Here are made-up objects, facts about them, and rows of numbers that follow some of those facts. Name the object behind each unnamed row.

How the objects are related:
ε: sits directly inside; η: points at; ω: refers to
natus	ε	troken; gites	ε	mabi; plozo	ε	kloben; zasa	ε	drube; kliplen	ε	traklis; flutuk	ε	modigin
gepli	ε	klapum; luvepos	ε	guzus; duto	ε	klestis; tomo	ε	vutras; voflan	ε	droskesak; nevun	ε	tasumok
droskesak	ε	guzus; flefi	ε	klome; seno	ε	klestis; tuvel	ε	klome; momos	ε	klonubrer; trofleflok	ε	buzo
meflon	ε	troken; retrem	ε	kloben; goklo	ε	klestis; traklis	ε	grovar; mefo	ε	pleskan; kloben	ε	brebis
truklu	ε	droskesak; sosto	ε	stobrus; fubrun	ε	natus; destavak	ε	kludun; stobrus	ε	klome; stugrin	ε	rodake
trosozun	ε	modigin; fedroplor	ε	klonubrer; ludrik	ε	brebis; drastes	ε	pleskan; vaple	ε	mabi; tatredres	ε	fidral
kluver	ε	brebis; gibro	ε	klome; peda	ε	kuvi; tozun	ε	mepar; bedesti	ε	grizus; zotis	ε	kuvi
baklu	ε	klapum; klobras	ε	kloben; plabri	ε	drasken; plirel	ε	fuskitror; foti	ε	pluru; rutak	ε	fuskitror
setram	ε	pluru; klestis	ε	nunol; fumem	ε	bamem; dedren	ε	dituskan; suve	ε	klosanu; gravum	ε	flefi
flebuk	ε	tela; trira	ε	klapum; ruges	ε	klestis; trakal	ε	drastes; plalagel	ε	nunol; lusek	ε	tela
vutras	ε	troken; luklem	ε	drube; dreru	ε	pluru; digul	ε	bamem; grinuvul	ε	klestis; sudek	ε	kuvi
kludun	ε	fuskitror; klipo	ε	nunol; stidre	ε	stokaskem; skofi	ε	flefi; stovem	ε	modigin; brelus	ε	bamem
turok	ε	klosanu; floda	ε	kludun; nodru	ε	flefi; dituskan	ε	bamem; flisu	ε	vutras; vadrar	ε	grovar
teser	ε	klonubrer; skimu	ε	mefo; klilar	ε	tatredres; zuros	ε	bamem; zeskitror	ε	stokaskem; puflonil	ε	vutras
skeman	ε	modigin; bruvil	ε	rodake; gragror	ε	klapum; plada	ε	flenes; klikur	ε	kluver; donogal	ε	klome
greflis	ε	natus; tofe	ε	stobrus; zogrom	ε	kloben; bruklor	ε	tasumok; levu	ε	vutras; plutror	ε	kludun
nuzor	ε	tigrik; stokaskem	ε	skeskol; drimak	ε	dituskan; klonubrer	ε	pluru; klapum	ε	klome; nastis	ε	stogros
stogros	ε	klome; mepar	ε	klome; stemum	ε	flefi; mabi	ε	bamem; tigrik	ε	stogros; buplil	ε	pleskan
beplim	ε	gibro; plazor	ε	grizus; biflas	ε	tigrik; sipe	ε	kludun; tasumok	ε	fuskitror; rugek	ε	klonubrer
pledrek	ε	traklis; pogom	ε	plalagel; zono	ε	skeskol; genuze	ε	pluru; mulu	ε	buzo; flostor	ε	stobrus
keflas	ε	brebis; buzo	ε	skeskol; grizus	ε	mepar; damubror	ε	drastes; drustil	ε	setram; replur	ε	vutras
vigu	ε	rodake; skugur	ε	brebis; greles	ε	kloben; sebra	ε	mefo; vafon	ε	stokaskem; kidok	ε	stogros
klosanu	ε	kludun; brutru	ε	stokaskem; rigrun	ε	gibro; sesku	ε	dituskan; stustus	ε	gibro; briskes	ε	klonubrer
skoflimik	ε	drastes; latrafem	ε	stogros; nufin	ε	drastes; puso	ε	kuvi; zokom	ε	vutras; tela	ε	drasken
zozas	ε	drasken; gufla	ε	kluver; modigin	ε	drasken; nomuvus	ε	pluru; rozugrok	ε	mepar; vistis	ε	rodake
drube	ε	drasken; ledur	ε	mabi; bubam	ε	fidral; trotru	ε	drube; divivi	ε	troken; tifor	ε	bamem
flabeklik	ε	klestis; greplopi	ε	modigin; drerin	ε	donogal; flutuk	η	zeskitror; luvepos	η	biflas; momos	η	meflon
meflon	η	natus; retrem	η	fedroplor; mefo	η	briskes; fubrun	η	vistis; stugrin	η	peda; fedroplor	η	gragror
pleskan	η	drustil; tatredres	η	beplim; flenes	η	pleskan; gibro	η	zotis; peda	η	stogros; rodake	η	stokaskem
brebis	η	gibro; bedesti	η	brelus; klobras	η	tofe; foti	η	grinuvul; suve	η	donogal; gravum	η	nuzor
flebuk	η	klobras; ruges	η	tatredres; plalagel	η	bedesti; lusek	η	seno; vutras	η	flabeklik; grinuvul	η	drimak
sudek	η	flisu; klipo	η	rutak; stidre	η	kliplen; stovem	η	bruvil; brelus	η	sipe; turok	η	gufla
floda	η	vutras; flisu	η	gravum; kuvi	η	mabi; skimu	η	stemum; zuros	η	retrem; bruvil	η	floda
gragror	η	pogom; plada	η	zuros; donogal	η	puflonil; tofe	η	grovar; zogrom	η	skimu; skeskol	η	tigrik
nuzor	η	brebis; klonubrer	η	kuvi; stemum	η	klonubrer; mabi	η	klosanu; tigrik	η	sebra; beplim	η	suve
biflas	η	divivi; sipe	η	klipo; pogom	η	skugur; mulu	η	lusek; grizus	η	tomo; drustil	η	grizus
skugur	η	stustus; sebra	η	buplil; vafon	η	sesku; brutru	η	plirel; sesku	η	brutru; stustus	η	luvepos
briskes	η	vafon; skoflimik	η	keflas; latrafem	η	troken; zozas	η	plalagel; rozugrok	η	kludun; divivi	η	fuskitror
greplopi	η	fubrun; drerin	η	zokom; gites	ω	nastis; plozo	ω	zono; zasa	ω	kuvi; gepli	ω	traklis
duto	ω	klapum; tomo	ω	klestis; nevun	ω	flefi; droskesak	ω	goklo; momos	ω	tasumok; trofleflok	ω	bruvil
meflon	ω	gibro; retrem	ω	baklu; goklo	ω	rigrun; traklis	ω	keflas; truklu	ω	brelus; fubrun	ω	floda
destavak	ω	duto; stobrus	ω	damubror; ludrik	ω	levu; vaple	ω	drimak; kluver	ω	beplim; flenes	ω	vistis
gibro	ω	sipe; tozun	ω	trofleflok; baklu	ω	stidre; plabri	ω	retrem; foti	ω	tozun; setram	ω	vaple
dedren	ω	zasa; suve	ω	fedroplor; gravum	ω	dreru; flebuk	ω	drube; trakal	ω	nevun; dreru	ω	turok
stidre	ω	buzo; skofi	ω	pluru; stovem	ω	truklu; brelus	ω	skimu; turok	ω	kliplen; floda	ω	zeskitror
dituskan	ω	skofi; pluru	ω	plutror; kuvi	ω	donogal; vadrar	ω	vigu; teser	ω	pledrek; skimu	ω	voflan
zeskitror	ω	trotru; bruvil	ω	nuzor; plada	ω	divivi; greflis	ω	destavak; skeskol	ω	gravum; levu	ω	zozas
klome	ω	gites; drimak	ω	fumem; klonubrer	ω	tatredres; klapum	ω	mulu; nastis	ω	flabeklik; stogros	ω	greflis
mabi	ω	skugur; beplim	ω	klome; tasumok	ω	stustus; rugek	ω	ludrik; zono	ω	droskesak; mulu	ω	klonubrer
keflas	ω	flenes; grizus	ω	plabri; damubror	ω	skoflimik; replur	ω	ledur; vigu	ω	dedren; sebra	ω	suve
sesku	ω	bruklor; stustus	ω	teser; nunol	ω	vadrar; skoflimik	ω	luklem; tela	ω	plada; zozas	ω	plirel
modigin	ω	flisu; rozugrok	ω	tifor; vistis	ω	foti; drube	ω	meflon; ledur	ω	sudek; trotru	ω	mabi
divivi	ω	troken

Some rows with their names:
3  2  10  0  5  2  1  7  10  8  -7  5  -12  -4  6  -7  -6  1  -5  -7  -4  9  9  -7  1  -8  8  12  7  3  -19  4  -15  9  -19  -8  5  -1  6  -1  -1  2  3  -7 : fumem
4  3  10  0  4  1  2  6  10  8  -7  5  -12  -4  7  -7  -6  2  -4  -6  -4  8  11  -7  1  -8  8  11  6  3  -19  4  -16  9  -20  -9  5  -1  6  -2  -2  2  3  -6 : digul
25  -9  6  12  -1  3  -7  -2  -4  -3  16  2  0  -11  9  -22  -14  -6  -6  5  -36  -4  4  -33  18  38  -32  -13  5  -10  -9  -7  21  4  8  -11  -13  -4  17  3  3  34  3  12 : skugur
6  5  3  7  3  6  -1  -15  5  -14  11  21  -2  17  -6  -7  4  -18  0  -3  -18  -30  4  -9  15  5  2  -23  -2  -11  8  9  14  1  8  -10  -5  11  10  8  14  13  -3  6 : mulu
0  1  6  -1  0  2  3  10  8  7  -1  8  -14  -2  1  -10  -6  -3  3  -4  -8  3  8  -6  -6  -15  4  16  6  5  -16  1  -14  6  -12  -6  3  0  6  -1  4  -2  2  -6 : trakal
-16  -12  14  1  -16  -4  4  27  5  8  -9  1  0  2  14  13  -13  2  -1  -2  -26  -6  -35  4  -1  -10  5  23  24  6  -19  4  -11  -7  -9  -25  5  2  6  0  3  -9  -3  -12 : zasa
13  1  0  11  -4  4  -6  -11  -2  -10  18  11  0  14  7  -13  1  -12  -1  2  -19  -19  2  -14  13  11  -2  2  1  -2  -1  3  4  0  21  -1  -3  -1  5  8  8  9  1  5 : plada
7  15  14  5  4  4  3  21  11  21  -10  6  -15  -10  13  -5  2  -5  -8  5  12  -5  -14  -6  -7  -19  2  21  -11  7  -17  -6  5  8  -2  -8  -6  -5  -3  -1  -5  6  7  -18 : rigrun
21  -5  3  15  1  5  -7  -16  6  -3  19  3  3  -10  12  -18  -9  -2  -2  2  -28  -2  -2  -23  21  32  -13  -14  4  -2  -5  -2  13  0  9  -12  -8  -5  9  7  3  29  4  8 : luvepos
3  16  9  6  2  4  5  22  10  19  -2  10  -16  -7  10  -9  0  -9  1  5  10  -9  -16  -5  -15  -27  -1  21  -10  14  -17  -8  4  6  8  -6  -7  -6  -4  0  1  5  6  -17 : gepli
6  15  15  6  4  4  3  22  11  21  -8  6  -15  -9  13  -5  2  -4  -7  5  12  -5  -15  -7  -7  -19  2  20  -11  9  -17  -6  5  8  -2  -9  -7  -5  -3  -1  -4  6  7  -18 : trira
-9  -4  17  3  -9  -12  3  17  4  11  -15  -9  -3  -5  5  0  -1  10  -9  5  -16  9  -29  -4  12  -2  19  6  13  14  -20  11  -17  5  -13  -15  3  -3  13  -5  11  1  3  -20 : trosozun
14  5  3  11  0  1  -8  -14  -6  -15  9  10  1  24  12  -1  6  -10  -13  -2  -10  -23  10  -14  22  18  4  -4  2  -5  -3  10  0  5  13  -2  1  1  6  6  4  3  3  6 : vafon
1  -4  5  -6  0  0  4  13  -7  4  5  11  -18  -12  -6  -18  -10  10  8  1  4  4  4  -3  10  -5  17  16  6  -1  -10  -2  -19  9  10  -15  -12  7  0  8  -2  -8  0  -19 : nevun
10  -7  5  -6  1  -12  2  -6  8  6  -17  -2  -12  -11  7  13  5  3  -5  9  -12  20  22  -1  -8  -9  2  3  -7  -5  4  -12  -7  -3  -29  -16  7  -6  -3  -4  7  -23  5  -9 : zokom
5  -3  10  -3  3  -1  3  11  0  8  -4  5  -15  -14  2  -11  -9  10  -1  0  0  11  5  -7  9  0  11  8  5  0  -14  -1  -14  10  -6  -16  -6  2  3  3  -4  0  3  -14 : fuskitror
1  2  6  -1  1  3  3  8  11  7  -2  9  -13  -2  2  -13  -6  -4  3  -4  -7  4  6  -5  -6  -16  7  17  5  5  -16  2  -15  6  -11  -6  4  0  6  -1  3  0  2  -6 : pluru
3  2  11  0  3  -2  2  10  5  8  -8  4  -12  -5  6  -3  -4  2  -6  -3  -3  6  7  -7  1  -7  6  11  4  1  -17  2  -13  8  -17  -11  2  0  6  -2  0  -1  4  -9 : grovar

Which object is each row?
No name comes twice in this set of rows, the named rows included.
4  -5  10  -2  2  -3  4  9  -15  7  -7  9  -14  -8  1  -10  -5  9  -4  3  8  10  9  -3  18  -10  14  11  6  -3  -11  0  -26  13  -7  -16  -12  4  2  4  -5  -6  1  -14 -> rutak
6  -2  8  -3  2  -6  2  3  7  8  -12  2  -13  -7  6  3  -1  2  -5  3  -7  13  13  -5  -2  -7  5  8  -1  -2  -8  -4  -10  4  -22  -13  4  -3  2  -3  4  -10  4  -9 -> troken
26  7  6  21  3  11  -5  -5  12  10  19  5  1  -17  20  -20  -4  -9  -2  9  -14  -12  -25  -23  14  21  -18  -7  -12  2  -5  -11  33  -1  24  -12  -17  -10  0  9  -2  40  6  0 -> gragror
-4  -3  8  -10  5  1  9  11  -4  1  4  20  -21  -16  -23  -19  -8  10  14  1  7  -4  4  3  16  -9  25  -8  2  -11  2  1  -7  9  6  -28  -21  20  4  11  4  -5  -4  -23 -> destavak
1  -3  5  -5  -2  1  4  13  -4  5  5  10  -17  -9  -5  -21  -8  6  8  2  2  5  3  -3  5  -8  16  20  5  0  -10  -2  -18  8  7  -11  -9  6  2  6  0  -7  0  -17 -> tasumok
16  16  5  16  -1  8  -4  2  1  3  13  13  -4  11  15  -9  9  -18  -6  8  3  -33  -19  -11  7  -2  -4  11  -16  5  -4  -3  21  2  33  -2  -12  -4  -4  8  2  13  4  -6 -> rozugrok
16  -2  -4  7  -6  -1  -6  -20  -2  -12  12  8  0  15  8  -1  9  -13  -2  8  -20  -14  10  -9  9  9  -1  0  -7  -6  10  -3  4  -5  15  -2  1  -3  0  7  12  -7  1  5 -> meflon
4  3  10  -8  3  -2  4  17  -9  0  5  6  -22  -16  -5  -18  -10  17  2  -3  7  12  7  0  23  10  28  7  6  -7  -9  -2  -23  12  21  -20  -18  13  2  10  -9  -20  4  -27 -> klosanu
-3  14  13  1  7  7  10  15  19  15  -7  20  -17  -8  -9  -7  3  -12  5  2  3  -18  -14  1  -9  -30  4  -4  -13  -2  -4  -1  17  5  -10  -17  -9  10  5  1  9  10  0  -16 -> klapum
-4  -5  7  -2  -4  5  3  17  7  7  -2  12  -10  0  11  1  -13  -5  3  -7  -13  -4  0  0  -10  -15  -4  24  12  -2  -16  -4  -9  -1  -12  -16  4  2  1  2  -3  -8  -1  -4 -> vadrar

The same objects again, as new rows of numbers:
Some rows with their names:
2  -1  15  -28  -8  -8  -4  -29  2  3  4  17  3  0  11  36  26  -12  19  -9  0  -19  -30  0  -1  26  51  2  9  7  -25  -9 : retrem
0  1  17  -21  3  -6  -5  -40  -3  6  -4  8  0  2  13  28  28  -10  16  -10  3  -30  -23  -1  3  25  29  5  12  7  -16  -9 : zuros
-2  2  13  2  -20  -9  -10  -14  -17  9  3  -7  -12  10  -16  15  32  -10  11  -10  -16  -26  -5  -1  -3  15  -1  2  10  11  -6  -6 : fumem
-2  3  12  2  -21  -9  -10  -17  -16  9  4  -8  -12  9  -16  14  32  -10  11  -9  -17  -26  -5  0  -4  15  -1  2  10  11  -6  -6 : greles
1  0  20  -11  -11  -5  -2  -43  -6  7  -3  10  -1  3  10  20  27  -13  12  -11  -1  -32  -4  5  2  16  26  2  13  14  -20  -11 : momos
2  -7  26  -22  -4  -5  -7  -10  -3  5  -5  13  2  5  8  44  30  -9  17  -12  6  -27  -14  1  3  24  31  -1  12  8  -18  -7 : divivi
2  -2  17  -2  -1  -7  -4  -41  -14  5  -7  4  5  5  3  19  27  -14  16  -11  -1  -36  -10  -6  14  21  17  -1  16  20  -9  -12 : flutuk
-1  0  14  2  -20  -9  -11  -8  -18  9  2  -6  -9  11  -18  16  33  -11  11  -10  -15  -27  -6  -2  -1  16  -2  0  11  11  -6  -6 : puso
-3  -6  17  8  -21  -9  -10  -3  -17  10  1  -7  -10  8  -14  11  34  -17  10  -11  -16  -30  1  -5  -6  16  -5  -1  11  11  -8  -5 : zotis
-2  0  21  -35  12  -6  -14  -19  -5  3  -1  9  8  4  11  35  29  -9  26  -11  7  -25  -56  -2  -2  31  36  2  8  -8  -18  -6 : gragror
1  1  21  -9  -1  -7  0  -56  -8  8  -5  7  -1  3  13  16  29  -13  9  -10  1  -37  0  2  6  17  16  6  15  15  -18  -12 : briskes
-1  -15  3  6  -31  -6  -14  -10  -28  11  1  -15  -12  17  -2  29  29  -9  15  -21  -11  -23  0  8  0  9  20  -1  8  11  -9  -8 : zeskitror
-2  1  13  2  -21  -9  -11  -13  -17  9  3  -7  -11  10  -16  14  32  -10  11  -10  -16  -26  -5  -1  -3  15  -2  1  10  11  -6  -6 : nomuvus
0  0  14  3  -19  -7  -11  1  -24  6  4  -2  0  18  -19  6  33  -13  16  -11  -15  -27  -6  6  -11  13  -7  -5  11  2  -17  -5 : stobrus
3  -2  20  -11  -13  -8  -1  -32  -7  6  1  13  3  5  4  24  30  -14  11  -9  -3  -30  -4  1  3  18  26  0  13  16  -22  -10 : stidre
1  -1  21  -10  -1  -7  -3  -41  -10  8  -5  7  1  5  9  22  30  -12  11  -10  1  -36  -6  0  5  20  16  3  15  13  -16  -10 : stugrin
3  -3  19  -4  -8  -5  -3  -37  -12  5  -6  10  6  5  5  22  26  -15  16  -13  -1  -35  -6  -1  11  19  26  -3  15  20  -15  -12 : flebuk
1  -11  7  -7  -14  -6  -4  -32  -15  11  -8  11  6  14  23  29  24  -12  3  -22  6  -42  -9  7  9  14  42  0  13  14  -21  -10 : floda

Rows to name:
No name comes twice in this set of rows, the named rows included.
0  -1  11  -11  -14  -9  -4  -18  -8  9  -5  17  7  11  7  24  25  -13  2  -15  -1  -40  -15  2  4  18  31  -1  13  13  -19  -7 -> turok
-1  0  24  -27  9  -6  -10  -29  -8  4  -2  9  8  4  11  28  30  -11  22  -11  7  -30  -41  0  0  27  28  2  11  -3  -19  -7 -> biflas
-9  -29  40  14  0  -5  0  -19  -9  11  -11  2  4  -9  25  -7  36  -43  9  -14  0  -53  12  -9  -13  19  -7  -2  17  7  -30  -10 -> nuzor
0  -16  2  13  -29  -6  -15  -11  -33  9  -1  -16  -8  17  -5  27  27  -11  20  -22  -11  -24  -3  2  8  11  22  -6  8  17  -4  -10 -> trotru
1  -2  2  12  -12  -9  -10  -5  -22  5  -2  -8  -3  16  -20  13  30  -12  17  -11  -19  -27  -4  -7  1  20  -6  -4  13  14  -3  -7 -> drasken
-1  -7  23  -5  -2  -7  -2  -36  -8  9  -7  5  0  2  12  16  31  -18  10  -11  0  -38  -1  -3  2  20  13  2  15  13  -18  -10 -> sudek
2  -3  23  -9  -3  -2  -3  -32  -5  5  -8  11  2  2  6  24  27  -14  9  -11  2  -41  -6  5  7  14  15  3  15  17  -21  -11 -> bruvil
-6  -27  20  15  0  -6  5  -26  -2  10  -14  1  -2  -5  29  -1  32  -38  9  -14  -7  -43  22  -9  -16  23  -1  1  18  9  -28  -10 -> brebis
2  0  22  -10  9  -6  -2  -42  -16  6  -6  8  11  11  10  9  32  -14  15  -10  3  -39  -8  5  -1  19  3  2  17  3  -25  -9 -> tigrik
-1  -2  21  -36  1  -5  -14  -13  -4  2  1  15  9  4  12  38  26  -10  27  -13  7  -20  -53  1  -4  29  48  -2  7  -7  -23  -7 -> stustus

Now the same objects, written a new way:
Known rows:
14  4  -84  65  -50  8  33  -35  30  26  -57  -13  -6  -34 : nuzor
3  20  -21  -19  -60  -18  -22  9  11  13  -25  1  12  -37 : trosozun
5  18  -27  1  -53  -11  -13  6  3  -8  -40  20  1  -36 : keflas
-5  18  -14  33  -5  4  0  -17  12  -5  -33  8  16  -3 : skoflimik
-1  16  -15  35  -21  17  -14  -5  6  -2  -27  11  24  10 : divivi
-1  19  -21  -18  -54  -20  -15  -1  11  6  -29  -1  10  -36 : trotru
13  17  -29  -4  -62  1  -9  -4  4  -7  -27  -6  -9  -27 : pledrek
8  24  -24  -3  -42  3  -9  4  6  -11  -38  26  -5  -29 : gites
-8  22  -10  36  -20  14  -4  -1  7  -3  -29  10  36  16 : retrem
1  30  -10  38  -32  27  -8  5  8  1  -19  4  31  28 : fedroplor
-39  20  -46  50  -26  2  22  -6  1  -4  -20  -8  48  6 : gragror
7  20  -26  -1  -45  -2  -5  1  5  -11  -38  22  -2  -30 : genuze
4  19  -25  2  -55  -14  -15  8  3  -6  -38  16  1  -38 : trofleflok
6  33  17  49  16  4  1  -6  -9  -11  -31  13  9  -26 : klipo
-23  28  8  35  -30  -7  -18  -12  28  8  -34  25  7  -14 : tatredres
-5  9  -14  35  11  -12  -39  -2  27  -10  -21  23  6  5 : skimu
-1  18  -11  36  -12  4  -8  -5  12  -1  -33  11  14  -7 : stidre
12  20  -23  0  -46  2  -12  -5  2  -15  -39  31  -4  -27 : levu

Rows to name:
No name comes twice in this set of rows, the named rows included.
-8  35  6  70  28  -9  26  -14  -23  -17  -25  4  8  -51 -> bedesti
-16  13  -59  17  -55  -23  11  -2  0  -11  -34  5  1  -57 -> tozun
-17  31  -32  1  -24  -28  29  18  13  -19  -49  -9  2  -45 -> destavak
-3  20  -11  40  -4  -3  -3  -10  13  -4  -36  13  17  -8 -> mulu
-6  18  -29  -13  -22  4  3  -7  4  -17  -42  30  1  -27 -> plozo
-18  32  -7  -9  -77  -10  -20  4  19  2  -36  32  -8  -37 -> buzo
19  36  -20  6  -51  -2  -6  10  10  -9  -37  28  -10  -31 -> fumem
16  42  40  60  30  4  6  -5  -25  -18  -30  18  7  -38 -> brelus
-34  26  -10  -19  -48  3  -22  14  16  1  -41  59  0  -39 -> setram
-4  20  -12  39  -12  11  -6  -4  8  -3  -30  13  27  9 -> zuros
3  14  -9  37  1  1  -20  -5  15  -6  -29  19  11  2 -> zogrom
-3  14  -27  -6  -34  0  -6  2  2  -13  -42  27  4  -31 -> rugek
-11  31  -10  38  -38  8  2  -6  8  -5  -23  -5  47  31 -> skugur
-43  22  -34  54  -28  -10  9  -21  22  5  -24  12  1  -33 -> donogal
-47  31  -18  -12  -46  -20  11  25  23  -4  -42  9  2  -43 -> fuskitror

